Here is a tiny trained network, its code and every weight. The questions are about switching its units off for an input and a class, where a switched-off unit gives its printed mean instead of its output.

import numpy as np


def w(rows, s, z=0):
    codes = np.array(rows[::2]) - 128.0
    scale = np.full(codes.shape[1], s)
    scale[-1] = z or s
    return codes * scale


def f(y):
    return y / 2 * (1 + np.tanh(0.7978845608 * (y + 0.044715 * y**3)))


def log_softmax(a):
    a = a - a.max(-1, keepdims=True)
    return a - np.log(np.exp(a).sum(-1, keepdims=True))


def net(x, mask):
    res = np.array(x, float).reshape(1, 4) / 4 @ E
    y = f(res @ A[0][:, :-1].T + A[0][:, -1])
    res = res + np.where(mask, y, B[0][:, -1]) @ B[0][:, :-1]
    return log_softmax(res[-1] @ U[:, :-1].T + U[:, -1])


A, B = {}, {}
E = w([
[89,111,20,78,163,159,85,104,130],'x0',
[105,140,119,69,231,69,148,81,49],'x1',
[20,136,68,99,94,75,192,4,171],'x2',
[189,69,71,173,176,48,185,146,194],'x3',
],0.011)
A[0] = w([
[79,157,95,123,112,108,191,111,187,15],'n1',
[119,70,124,132,38,195,147,131,176,175],'n2',
[140,128,96,94,157,127,120,116,148,55],'n3',
[164,198,157,142,120,123,90,113,126,91],'n4',
[113,172,163,78,95,163,100,124,86,83],'n5',
[96,121,121,113,127,120,114,162,143,72],'n6',
[176,150,129,81,161,64,142,123,6,163],'n7',
[177,73,105,165,168,70,142,144,156,126],'n8',
[49,108,166,92,132,82,140,48,194,66],'n9',
[99,180,188,93,138,172,85,122,117,132],'n10',
[169,103,125,195,165,65,125,92,143,234],'n11',
[143,108,129,190,73,158,45,124,176,132],'n12',
[121,132,115,138,92,186,115,128,169,132],'n13',
[83,144,147,180,81,184,85,96,41,115],'n14',
[126,152,121,148,99,189,152,152,219,183],'n15',
[131,147,143,92,192,66,151,131,40,213],'n16',
[136,183,119,139,201,122,177,115,77,212],'n17',
[102,72,173,150,90,155,136,135,127,100],'n18',
[75,159,121,142,90,179,107,120,98,28],'n19',
[173,118,143,131,186,127,41,162,95,31],'n20',
[149,108,142,155,226,173,88,200,144,27],'n21',
[105,170,140,109,109,161,137,137,90,60],'n22',
[158,141,128,154,200,65,106,127,199,215],'n23',
[120,113,142,154,81,103,168,164,101,154],'n24',
[164,113,162,135,120,189,146,137,93,33],'n25',
[122,150,175,110,107,178,110,80,90,130],'n26',
[150,120,105,209,90,198,128,152,193,185],'n27',
[162,157,65,195,164,122,150,143,175,159],'n28',
[77,119,138,140,79,71,98,114,119,3],'n29',
[116,140,82,94,132,122,103,138,132,58],'n30',
[150,159,120,147,111,122,92,173,115,94],'n31',
],0.011,0.0015)
B[0] = w([
[207,160,191,159,76,181,245,74,117,200],'n1',
[38,210,128,181,183,107,31,104,56,208],'n2',
[135,123,148,97,156,142,138,114,156,160],'n3',
[147,96,132,113,93,99,126,136,144,165],'n4',
[142,94,107,120,36,139,125,164,238,202],'n5',
[137,130,76,79,147,151,145,116,111,129],'n6',
[75,196,115,105,173,90,108,130,63,246],'n7',
[159,47,83,70,96,163,127,201,190,222],'n8',
[179,147,182,209,98,126,192,69,76,223],'n9',
[115,82,90,98,112,129,131,183,131,207],'n10',
[110,132,89,103,62,141,88,168,195,202],'n11',
[127,185,144,82,202,101,89,81,140,203],'n12',
[139,156,157,103,224,101,133,136,41,172],'n13',
[129,113,30,80,98,173,126,139,252,209],'n14',
[81,216,126,92,194,117,83,127,106,197],'n15',
[8,208,161,92,198,78,36,139,92,245],'n16',
[71,205,99,110,176,117,72,127,117,205],'n17',
[73,200,116,100,139,138,186,129,146,162],'n18',
[190,122,125,109,92,85,150,136,167,177],'n19',
[158,154,254,179,55,213,198,33,57,232],'n20',
[235,117,187,224,54,195,203,29,83,234],'n21',
[153,80,150,132,97,143,153,201,177,170],'n22',
[156,73,49,94,102,153,71,192,177,203],'n23',
[108,101,155,77,142,100,118,114,101,161],'n24',
[118,166,117,137,116,142,163,130,103,181],'n25',
[162,60,77,33,82,117,128,211,237,194],'n26',
[86,154,108,135,158,91,25,115,80,220],'n27',
[113,69,47,93,114,111,132,182,196,197],'n28',
[174,123,133,132,105,133,185,96,119,152],'n29',
[102,166,138,119,183,144,192,138,148,158],'n30',
[75,167,153,156,124,152,177,124,96,173],'n31',
],0.0064,0.013)
U = w([
[59,192,135,73,193,71,57,149,89,251],'0',
[162,44,85,44,94,132,172,247,245,118],'1',
[207,124,187,152,81,166,254,57,87,2],'2',
],0.01,0.0014)

Each question gives the input, the list of numbers given to net, and the class t.
The units are the neurons (one row each of A and B). Each row of codes is followed by its name. A weight is (code - 128) times the scale printed after its matrix; where a second scale follows, it is the last column's (A, B and U).
mask holds one flag per neuron, in row order. A switched-off neuron (its flag False) gives its mean, the last column of its row in B, instead of its output. The means were averaged over made-up inputs and are rounded, as every weight is.
A unit's drop is (log p(t) with every unit on - log p(t) with that unit switched off) / (log p(t) with every unit on - log p(t) with every unit switched off).
The circuit of an input: a set's keep is (log p(t) with only the set's units on - log p(t) with every unit switched off) / (log p(t) with every unit on - log p(t) with every unit switched off). Starting from the 12 units with the biggest drops (on a tie, the unit counted first), units are removed one at a time, each time the one whose removal leaves the highest keep (on an exact tie, the one counted first), for as long as the keep stays at least 0.8.
units of the circuit, in order: the units of the circuit, biggest drop first
most important unit: the unit with the biggest drop
top k neurons: the k neurons with the biggest drops, biggest first
drop of u: that unit's drop, to one decimal
input [3,2,-6,5], class 2: units of the circuit, in order -> [n21]
input [7,-4,5,-5], class 1: top 3 neurons -> [n20, n21, n14]
input [-8,6,-7,2], class 2: top 3 neurons -> [n21, n20, n27]
input [4,-1,2,-2], class 1: top 3 neurons -> [n20, n21, n16]
input [8,4,-6,6], class 1: top 2 neurons -> [n8, n23]
input [-7,3,6,-5], class 2: top 3 neurons -> [n9, n8, n23]
input [0,-8,-3,7], class 0: top 2 neurons -> [n27, n2]
input [-5,-8,7,-7], class 0: top 3 neurons -> [n2, n15, n13]
input [1,4,7,7], class 1: top 2 neurons -> [n23, n20]
input [2,0,6,-5], class 2: top 2 neurons -> [n9, n1]
input [0,-7,-8,0], class 2: top 4 neurons -> [n21, n20, n16, n7]
input [-7,6,-5,8], class 1: top 2 neurons -> [n8, n23]
input [5,5,-7,-6], class 2: top 2 neurons -> [n20, n21]
input [-5,-8,-7,2], class 0: units of the circuit, in order -> [n27]
input [-3,-7,-3,6], class 0: top 2 neurons -> [n27, n2]
input [-3,-6,7,-8], class 1: top 2 neurons -> [n26, n14]
input [-6,-3,2,0], class 0: drop of n21 -> 0.2
input [1,-4,2,4], class 0: drop of n15 -> 0.3
input [1,5,-3,-6], class 1: drop of n5 -> 0.3
input [2,-8,6,0], class 0: drop of n2 -> 0.1
input [5,-8,6,-1], class 0: most important unit -> n2
